Here is a tiny trained network, its code and every weight. The questions are about switching its units off for an input and a class, where a switched-off unit gives its printed mean instead of its output.

import numpy as np


def w(rows, s, z=0):
    codes = np.array(rows[::2]) - 128.0
    scale = np.full(codes.shape[1], s)
    scale[-1] = z or s
    return codes * scale


def f(y):
    return np.maximum(y, 0)


def log_softmax(a):
    a = a - a.max(-1, keepdims=True)
    return a - np.log(np.exp(a).sum(-1, keepdims=True))


def net(x, mask):
    res = np.array(x, float).reshape(1, 8) / 4 @ E
    y = f(res @ A[0][:, :-1].T + A[0][:, -1])
    res = res + np.where(mask, y, B[0][:, -1]) @ B[0][:, :-1]
    return log_softmax(res[-1] @ U[:, :-1].T + U[:, -1])


A, B = {}, {}
E = w([
[138,122,120,117],'x0',
[236,236,229,82],'x1',
[9,201,112,2],'x2',
[129,128,127,129],'x3',
[158,246,10,186],'x4',
[123,131,133,134],'x5',
[135,124,122,121],'x6',
[124,132,132,135],'x7',
],0.009)
A[0] = w([
[75,67,78,175,112],'neuron 1',
[172,78,151,185,114],'neuron 2',
[113,96,100,143,105],'neuron 3',
[203,201,195,133,122],'neuron 4',
[89,73,77,173,121],'neuron 5',
[182,92,142,183,112],'neuron 6',
[196,63,164,207,96],'neuron 7',
[89,80,41,175,125],'neuron 8',
[86,70,86,161,126],'neuron 9',
[136,158,76,155,78],'neuron 10',
[39,164,148,16,73],'neuron 11',
[106,2,254,76,48],'neuron 12',
[104,88,188,117,61],'neuron 13',
[149,218,37,183,3],'neuron 14',
[173,124,158,174,111],'neuron 15',
[214,200,209,104,147],'neuron 16',
[67,53,68,158,127],'neuron 17',
[167,106,140,185,115],'neuron 18',
[164,101,140,165,67],'neuron 19',
[202,70,141,203,131],'neuron 20',
],0.0097,0.0042)
B[0] = w([
[145,106,165,96,197],'neuron 1',
[88,160,91,108,191],'neuron 2',
[117,98,145,122,156],'neuron 3',
[152,81,206,85,225],'neuron 4',
[138,96,178,103,191],'neuron 5',
[83,167,90,84,187],'neuron 6',
[89,165,99,116,216],'neuron 7',
[139,98,182,120,206],'neuron 8',
[148,108,164,97,188],'neuron 9',
[159,121,122,171,164],'neuron 10',
[58,203,66,90,224],'neuron 11',
[221,118,62,251,251],'neuron 12',
[160,124,113,169,170],'neuron 13',
[205,115,73,226,202],'neuron 14',
[100,143,129,112,175],'neuron 15',
[141,78,197,94,247],'neuron 16',
[155,112,182,72,209],'neuron 17',
[102,148,106,97,176],'neuron 18',
[94,150,107,116,162],'neuron 19',
[59,195,100,90,215],'neuron 20',
],0.011,0.012)
U = w([
[151,87,239,67,104],'0',
[30,207,52,80,31],'1',
[212,124,71,254,255],'2',
],0.012,0.0019)

Each question gives the input, the list of numbers given to net, and the class t.
The units are the neurons (one row each of A and B). Each row of codes is followed by its name. A weight is (code - 128) times the scale printed after its matrix; where a second scale follows, it is the last column's (A, B and U).
mask holds one flag per neuron, in row order. A switched-off neuron (its flag False) gives its mean, the last column of its row in B, instead of its output. The means were averaged over made-up inputs and are rounded, as every weight is.
A unit's drop is (log p(t) with every unit on - log p(t) with that unit switched off) / (log p(t) with every unit on - log p(t) with every unit switched off).
The circuit of an input: a set's keep is (log p(t) with only the set's units on - log p(t) with every unit switched off) / (log p(t) with every unit on - log p(t) with every unit switched off). Starting from the 12 units with the biggest drops (on a tie, the unit counted first), units are removed one at a time, each time the one whose removal leaves the highest keep (on an exact tie, the one counted first), for as long as the keep stays at least 0.8.
units of the circuit, in order: the units of the circuit, biggest drop first
most important unit: the unit with the biggest drop
top k neurons: the k neurons with the biggest drops, biggest first
drop of u: that unit's drop, to one decimal
input [5,-7,6,-8,-2,8,3,2], class 0: most important unit -> neuron 17
input [-2,-5,-5,-8,5,6,-1,3], class 0: units of the circuit, in order -> [neuron 12; neuron 8]
input [-3,-2,-3,7,-3,6,8,4], class 1: units of the circuit, in order -> [neuron 14; neuron 16; neuron 4]
input [8,4,2,-6,-5,-5,-6,-4], class 2: top 2 neurons -> [neuron 12; neuron 17]
input [3,-7,-5,1,-8,-3,-1,8], class 2: top 2 neurons -> [neuron 12; neuron 16]
input [6,6,-8,7,7,-5,7,-5], class 1: top 2 neurons -> [neuron 20; neuron 12]
input [-8,7,3,-4,7,-1,-6,-4], class 0: top 3 neurons -> [neuron 12; neuron 4; neuron 16]
input [-8,-6,6,-2,-2,6,-4,-4], class 0: top 2 neurons -> [neuron 17; neuron 20]
input [-8,4,-2,-5,-6,-1,3,7], class 2: drop of neuron 12 -> 1.0
input [-7,5,2,6,-8,2,-7,-4], class 2: drop of neuron 12 -> 0.8
input [7,-5,2,6,-1,-3,-2,0], class 0: drop of neuron 13 -> 0.0
